Below are the code and all the weights of a small trained network. Each question names an input and a class and asks about switching units off, where a switched-off unit gives its printed mean instead of its output.

import numpy as np


def w(rows, s, z=0):
    codes = np.array(rows[::2]) - 128.0
    scale = np.full(codes.shape[1], s)
    scale[-1] = z or s
    return codes * scale


def norm(h):
    return h / np.sqrt((h * h).mean(-1, keepdims=True) + 1e-5)


def f(y):
    return y / 2 * (1 + np.tanh(0.7978845608 * (y + 0.044715 * y**3)))


def log_softmax(a):
    a = a - a.max(-1, keepdims=True)
    return a - np.log(np.exp(a).sum(-1, keepdims=True))


def net(x, mask):
    res = np.array(x, float).reshape(1, 6) / 4 @ E
    u = 0
    for l in range(2):
        y = f(norm(res) @ A[l][:, :-1].T + A[l][:, -1])
        res = res + np.where(mask[u : u + 15], y, B[l][:, -1]) @ B[l][:, :-1]
        u += 15
    return log_softmax(norm(res)[-1] @ U[:, :-1].T + U[:, -1])


A, B = {}, {}
E = w([
[169,150,240,131,207],'x0',
[75,65,34,38,243],'x1',
[234,3,110,62,123],'x2',
[110,96,144,147,128],'x3',
[127,120,127,141,134],'x4',
[97,97,162,114,105],'x5',
],0.0069)
A[0] = w([
[99,127,160,59,248,1],'L0N0',
[73,137,114,149,191,101],'L0N1',
[68,140,93,141,88,109],'L0N2',
[182,139,117,149,148,120],'L0N3',
[196,68,155,101,139,58],'L0N4',
[62,144,145,137,138,209],'L0N5',
[78,121,119,132,116,151],'L0N6',
[99,124,98,143,120,97],'L0N7',
[130,99,114,100,155,94],'L0N8',
[116,118,61,149,12,156],'L0N9',
[38,147,102,105,208,64],'L0N10',
[157,64,100,91,147,140],'L0N11',
[49,84,10,96,148,37],'L0N12',
[118,95,108,99,185,74],'L0N13',
[175,49,42,123,32,89],'L0N14',
],0.014,0.0032)
B[0] = w([
[90,104,100,252,171,226],'L0N0',
[120,141,120,122,92,186],'L0N1',
[191,119,67,116,138,177],'L0N2',
[110,144,145,116,96,143],'L0N3',
[221,145,96,119,93,196],'L0N4',
[75,171,110,116,106,191],'L0N5',
[140,168,86,139,144,155],'L0N6',
[169,93,86,123,131,142],'L0N7',
[178,134,101,109,201,158],'L0N8',
[160,159,77,195,214,237],'L0N9',
[141,161,118,161,66,227],'L0N10',
[132,118,128,109,213,209],'L0N11',
[117,128,117,22,53,251],'L0N12',
[157,132,117,107,208,184],'L0N13',
[49,142,246,163,111,254],'L0N14',
],0.02,0.0079)
A[1] = w([
[134,140,102,113,64,78],'L1N0',
[111,121,202,45,140,150],'L1N1',
[210,130,156,120,94,114],'L1N2',
[253,43,141,144,19,95],'L1N3',
[134,153,178,182,153,106],'L1N4',
[121,32,148,47,167,38],'L1N5',
[96,165,188,135,127,21],'L1N6',
[148,102,144,172,199,167],'L1N7',
[76,170,237,178,53,15],'L1N8',
[152,133,75,246,114,60],'L1N9',
[131,151,136,101,152,1],'L1N10',
[162,121,63,124,141,163],'L1N11',
[134,14,109,170,164,81],'L1N12',
[84,120,98,86,99,124],'L1N13',
[115,96,156,184,179,140],'L1N14',
],0.015,0.0019)
B[1] = w([
[183,36,160,55,158,153],'L1N0',
[51,84,50,233,118,166],'L1N1',
[83,157,80,86,101,153],'L1N2',
[107,125,20,104,28,167],'L1N3',
[150,144,118,88,62,203],'L1N4',
[60,112,130,245,137,154],'L1N5',
[194,97,146,149,141,176],'L1N6',
[175,141,167,62,78,188],'L1N7',
[194,152,203,99,222,251],'L1N8',
[12,18,105,166,167,222],'L1N9',
[96,178,107,138,126,127],'L1N10',
[86,126,250,163,71,172],'L1N11',
[177,207,215,93,94,149],'L1N12',
[231,130,121,148,95,150],'L1N13',
[174,189,110,37,116,182],'L1N14',
],0.017,0.011)
U = w([
[8,91,86,170,161,254],'0',
[152,161,205,82,190,63],'1',
[125,136,65,47,46,49],'2',
],0.017,0.00097)

Each question gives the input, the list of numbers given to net, and the class t.
The units are the neurons (one row each of A and B). Each row of codes is followed by its name. A weight is (code - 128) times the scale printed after its matrix; where a second scale follows, it is the last column's (A, B and U).
mask holds one flag per neuron, layer by layer. A switched-off neuron (its flag False) gives its mean, the last column of its row in B, instead of its output. The means were averaged over made-up inputs and are rounded, as every weight is.
A unit's drop is (log p(t) with every unit on - log p(t) with that unit switched off) / (log p(t) with every unit on - log p(t) with every unit switched off).
The circuit of an input: a set's keep is (log p(t) with only the set's units on - log p(t) with every unit switched off) / (log p(t) with every unit on - log p(t) with every unit switched off). Starting from the 12 units with the biggest drops (on a tie, the unit counted first), units are removed one at a time, each time the one whose removal leaves the highest keep (on an exact tie, the one counted first), for as long as the keep stays at least 0.8.
circuit, biggest first: the units of the circuit, biggest drop first
top k neurons: the k neurons with the biggest drops, biggest first
top k neurons in layer l: the k neurons of layer l with the biggest drops, biggest first
drop when u is switched off: that unit's drop, to one decimal
input [8,8,-1,-1,-1,-1], class 0: top 4 neurons => [L0N0, L1N9, L0N10, L1N8]
input [-4,5,-5,2,6,6], class 2: circuit, biggest first => [L0N12]
input [8,1,-8,-7,5,7], class 0: top 3 neurons => [L0N12, L0N0, L0N14]
input [0,1,-5,-3,1,-8], class 2: circuit, biggest first => [L0N0, L1N8]
input [-6,1,4,2,-2,-5], class 0: top 3 neurons => [L0N12, L1N1, L0N0]
input [1,-8,8,8,7,-8], class 2: top 3 neurons in layer 0 => [L0N4, L0N5, L0N0]
input [3,1,-4,4,-4,6], class 0: top 2 neurons in layer 0 => [L0N12, L0N14]
input [-2,-6,-2,-6,7,-8], class 0: top 2 neurons => [L0N14, L1N9]
input [1,-1,8,0,1,-7], class 2: top 2 neurons => [L0N4, L0N12]
input [-2,-1,-8,-7,-8,-4], class 0: top 2 neurons in layer 0 => [L0N12, L0N14]
input [-6,2,7,-7,8,-8], class 0: top 2 neurons => [L0N12, L1N1]
input [3,-6,3,4,7,6], class 2: top 2 neurons => [L1N3, L0N14]
input [5,-5,2,4,-4,-8], class 2: top 2 neurons => [L0N14, L1N3]
input [-6,-7,-3,-8,1,2], class 0: circuit, biggest first => [L1N9]
input [-3,-3,-7,-4,7,-3], class 0: drop when L1N11 is switched off => 0.0
input [-6,3,-8,-8,0,4], class 2: drop when L0N12 is switched off => 0.2
input [-7,-8,-2,4,-8,-8], class 0: drop when L1N9 is switched off => 0.5
